[[2050 7348 9078 5083 6371 5793 3351 3713 1902 4165 8093 2236 3133]
 [4687 5143 4570 5569 5531 4683 2547 4434 4553 7407 5072 5196 5180]
 [3465 3961 5863 5182 4162 6328 4132 3980 3072 4873 4201 3615 5787]
 [3061 4732 8432 5713 2799 6192 2332 5361 3704 7083 4708 2300 4216]
 [2656 4620 6985 4377 4208 7312 3282 2588 3661 3477 4820 5322 5864]
 [9873 6955 7322 8489 6586 6025 5749 4923 5866 9671 2982 1675 6790]
 [5202 4064 7280 6352 3970 6502 3086 5444 4386 6556 3672 2138 4475]
 [2873 3415 6869 3367 5718 6331 3002 1986 4700 5774 3983 3703 6700]
 [4253 4207 6898 5730 4024 5956 3048 4030 2495 5475 5024 3402 5008]]
Indices start at 0.
The entry at the centre: 3282
Give the entry just left of 5956.
4024
The entry just left of the centre entry: 7312
The entry in row 1 and column 2: 4570
The entry just left of 5444 is 3086
The entry directly above 4201: 5072
Give the top-left entry.
2050
The entry just right of 5793: 3351
The entry just left of 4570 is 5143
The entry directly above 2982 is 4820
Give the entry just right of 5024.
3402
Give the entry just left of 5180.
5196
Give the entry at row 2, column 0.
3465
The entry just left of 6331 is 5718
The entry at row 0, column 1: 7348
Give the entry directly above 6502.
6025
Give the entry just right of 5718.
6331
The entry at row 0, column 2: 9078
Give the entry at row 1, column 0.
4687
The entry just right of the largest entry: 6955
Give the entry in the bottom-right corner.
5008
The entry just right of 4201 is 3615
Give the entry just right of 4683.
2547
The entry directly below 2588 is 4923
Give the entry directly below 3061.
2656
The entry directly below 5866 is 4386
Give the top-right entry.
3133
Give the entry directly above 2873.
5202
Give the entry directly above 6331.
6502
The entry just right of the smallest entry: 6790

[[834 711 887 971 519 325 877 117 560 738 399  75 339]
 [834 615 542 533 584 487 516 441 458 738 315 544 391]
 [834 637 547 536 459 487 547 458 526 738 395 407 338]
 [834 657 705 727 486 401 689 308 543 738 394 265 346]
 [834 535 509 391 475 471 543 396 497 738 378 340 441]]
Counting starts at 0.
What is the entry in the top-left corner?
Answer: 834
What is the entry just right of 971?
Answer: 519
The entry in row 1 and column 0 -> 834
What is the entry in the bottom-left corner?
Answer: 834
What is the entry just right of 544?
Answer: 391
The entry just right of 475: 471
The bottom entry of the column that holds the smallest entry -> 340
What is the entry just right of 401?
Answer: 689
What is the bottom entry of the column that holds the largest entry?
Answer: 391
The entry in row 2 and column 0: 834
The entry in row 1 and column 2 is 542
The entry in the bottom-right corner: 441
The entry in the top-right corner is 339
The entry at row 0, column 2 is 887
What is the entry at row 0, column 1?
Answer: 711
What is the entry just left of 401?
Answer: 486
What is the top entry of the column that holds the largest entry?
Answer: 971
What is the entry just right of 117?
Answer: 560
What is the entry just right of 516?
Answer: 441
The entry in row 1 and column 1 -> 615
The entry in row 2 and column 1 is 637
The entry just left of 395 is 738

Questions about the array below. Counting starts at 0.
1) Which number is the top-right entry?
2) Which number is the entry in the top-left corner?
3) Which number is the centre entry?
4) Which number is the entry just right of the largest entry?
5) Which number is the entry directly below 2.36?
6) Which number is the entry just right of the centre entry?
7) Which number is the bottom-left entry?
8) Which number is the entry in row 1 and column 2?
[[ 7.13 -3.95  6.03 -3.25  1.04  6.76 -3.28  1.67 -1.68]
 [ 7.16 -7.66  6.15  0.16  1.18 -6.76  2.27  5.33 -3.27]
 [ 0.66  0.65 -4.18 -6.57 -4.45 -6.93 -0.23 -6.72 -4.72]
 [-1.80  6.12  2.36 -0.44  2.16 -3.30 -3.75  6.86  3.31]
 [-2.77 -4.43 -0.19  3.04  7.42  4.92  0.39 -0.88 -0.96]]
1) -1.68
2) 7.13
3) -4.45
4) 4.92
5) -0.19
6) -6.93
7) -2.77
8) 6.15

[[-1.48  3.57  6.05 -1.88 -3.44 -1.01  0.15 -3.20]
 [-3.18  3.42  5.64 -0.61 -2.71 -2.95  1.38 -2.44]
 [ 2.72  0.67  5.43 -3.51 -2.34  0.99 -2.28 -4.06]
 [-4.11  2.25  4.64  0.65 -1.60 -4.99  1.91 -1.81]
 [-1.49 -2.87 -0.46  3.36 -0.50 -7.12 -1.27 -1.88]
 [ 0.68  2.53  5.91 -2.90 -3.38  0.38 -1.22 -3.85]
 [-3.02 -1.50  1.33  2.66 -0.18 -7.41  0.34 -1.51]]
The largest entry in the first column -> 2.72
The bottom-left entry?
A: -3.02
The first entry, reading row by row?
A: -1.48
The entry in the bottom-right corner is -1.51
The entry directly above -7.12?
A: -4.99
The entry directly below -1.48: -3.18
The entry just left of the largest entry is 3.57
The entry just right of the largest entry?
A: -1.88
The entry just right of 4.64?
A: 0.65
The entry just right of -0.18?
A: -7.41
The top-right entry?
A: -3.20
The top entry of the column that holds the smallest entry: -1.01
The entry directly below -2.95?
A: 0.99
The 3rd entry, reading row by row -> 6.05
The third entry on the main diagonal: 5.43
The entry directly above 0.68?
A: -1.49
The entry just left of -1.27?
A: -7.12
The entry directly above -1.22: -1.27
The entry just right of the smallest entry is 0.34
The bottom entry of the column that holds the largest entry?
A: 1.33
The entry directly below -0.46?
A: 5.91
The smallest entry in the first row?
A: -3.44
The entry just left of -4.06?
A: -2.28
The entry directly above -1.81?
A: -4.06
The entry just right of 1.91: -1.81
The entry directly below -2.87 -> 2.53
The entry directly below -7.12: 0.38
The entry just left of 0.99?
A: -2.34
The 3rd largest entry: 5.64
The entry just right of 2.25: 4.64

array([[ 94, 143, 152, 108,  90, 132],
       [117,  71, 149, 140, 140, 127],
       [114,  56,  90, 199, 163, 139],
       [140, 177, 138,  75, 119, 146],
       [113, 102, 120, 112, 116, 129],
       [140,  59,  79, 179, 192, 155],
       [104, 152, 104, 148, 148, 161],
       [107, 175,  53, 177, 140, 215]])
Indices start at 0.
The entry in row 1 and column 0: 117
The entry at row 0, column 1 -> 143
The entry in row 0 and column 2: 152
Give the top-left entry.
A: 94
The bottom-right entry -> 215
Give the entry at row 2, column 2.
A: 90
The entry just left of 138 is 177
The entry at row 2, column 0: 114
The entry directly above 107 is 104
The entry directly below 199 is 75
Give the entry in the top-right corner.
A: 132
The entry just right of 119 is 146
Give the entry directly above 192.
A: 116
Give the entry directly above 56.
A: 71
The entry in the bottom-left corner -> 107
Give the entry directly below 163.
A: 119
The entry directly below 114 is 140
Give the entry directly below 112.
A: 179
The entry directly above the smallest entry is 104

 0.11   0.01   0.07  -0.17   0.03   0.19  -0.04   0.15
-0.02   0.00  -0.05   0.14   0.00  -0.03   0.02   0.10
Indices start at 0.
Give the entry at row 1, column 0.
-0.02
The entry just right of the smallest entry: 0.03
The entry directly below 0.07 is -0.05
The entry in row 0 and column 0 -> 0.11
The entry just right of 0.01 is 0.07
The entry in row 0 and column 1 -> 0.01
Give the entry in the bottom-right corner.
0.10
The entry directly below the smallest entry is 0.14
The smallest entry: -0.17
Give the entry just left of -0.04.
0.19

Read these off the row that follows.
1) Read off the last entry.
2) Read off the entry just left of 4830.
3) Read off the fifth entry from the end.
4) Read off the entry just left of the centre entry.
[6452 7376 7792 2837 4211 4569 2640 8937 4830]
1) 4830
2) 8937
3) 4211
4) 2837

data = [[2.46, 2.69, -2.07, -1.92, -3.04, 1.39, -0.97, 2.51, 0.92, -2.99], [-0.92, 6.12, 0.38, -4.29, -6.82, -1.67, 0.07, 2.97, 5.01, -0.88], [1.19, -0.78, -0.94, -0.81, -5.28, 5.27, 1.58, -4.98, -2.32, 2.12], [1.95, -2.79, 0.39, 2.67, -1.66, -2.94, -3.49, -1.43, -4.08, -4.74], [0.38, 4.34, 0.52, -2.85, 1.84, 4.16, 2.04, 1.22, 4.03, 1.43], [4.83, -2.50, 1.20, -2.47, -7.28, 2.37, 6.56, -0.97, 1.32, 2.51], [-0.09, 0.61, -3.58, -1.88, -0.99, -4.82, 2.12, 3.94, -1.07, -0.08], [-0.61, -1.78, -1.81, 4.13, -2.28, -0.70, -1.14, -3.58, -5.48, -0.49], [-2.09, 5.17, -6.11, 2.07, 2.99, 3.41, -3.59, 0.48, -1.89, -1.63], [0.21, -1.69, -1.31, 0.36, -4.14, -2.07, -1.93, -1.28, -1.88, -1.62], [1.33, 2.70, -3.25, 0.03, 2.45, 3.74, -1.10, 0.08, -0.24, -2.33], [-2.84, 1.29, 3.52, 2.26, 6.88, -0.40, 1.45, 1.06, 2.37, 2.83], [-0.35, 2.56, -2.90, 1.11, -1.64, 5.58, -2.37, -2.78, -2.54, -0.69]]
The entry just left of the largest entry is 2.26
The entry just right of 5.17?
A: -6.11
The entry just right of the largest entry?
A: -0.40
The entry just left of 6.12?
A: -0.92
The entry just left of 0.61?
A: -0.09
The entry just left of -6.82 -> -4.29
The entry just right of 4.16 -> 2.04
The maximum?
A: 6.88
The entry just left of the smallest entry -> -2.47
The entry just left of -1.64?
A: 1.11
The entry just right of -1.89 -> -1.63
The minimum?
A: -7.28
The entry just right of -1.31?
A: 0.36
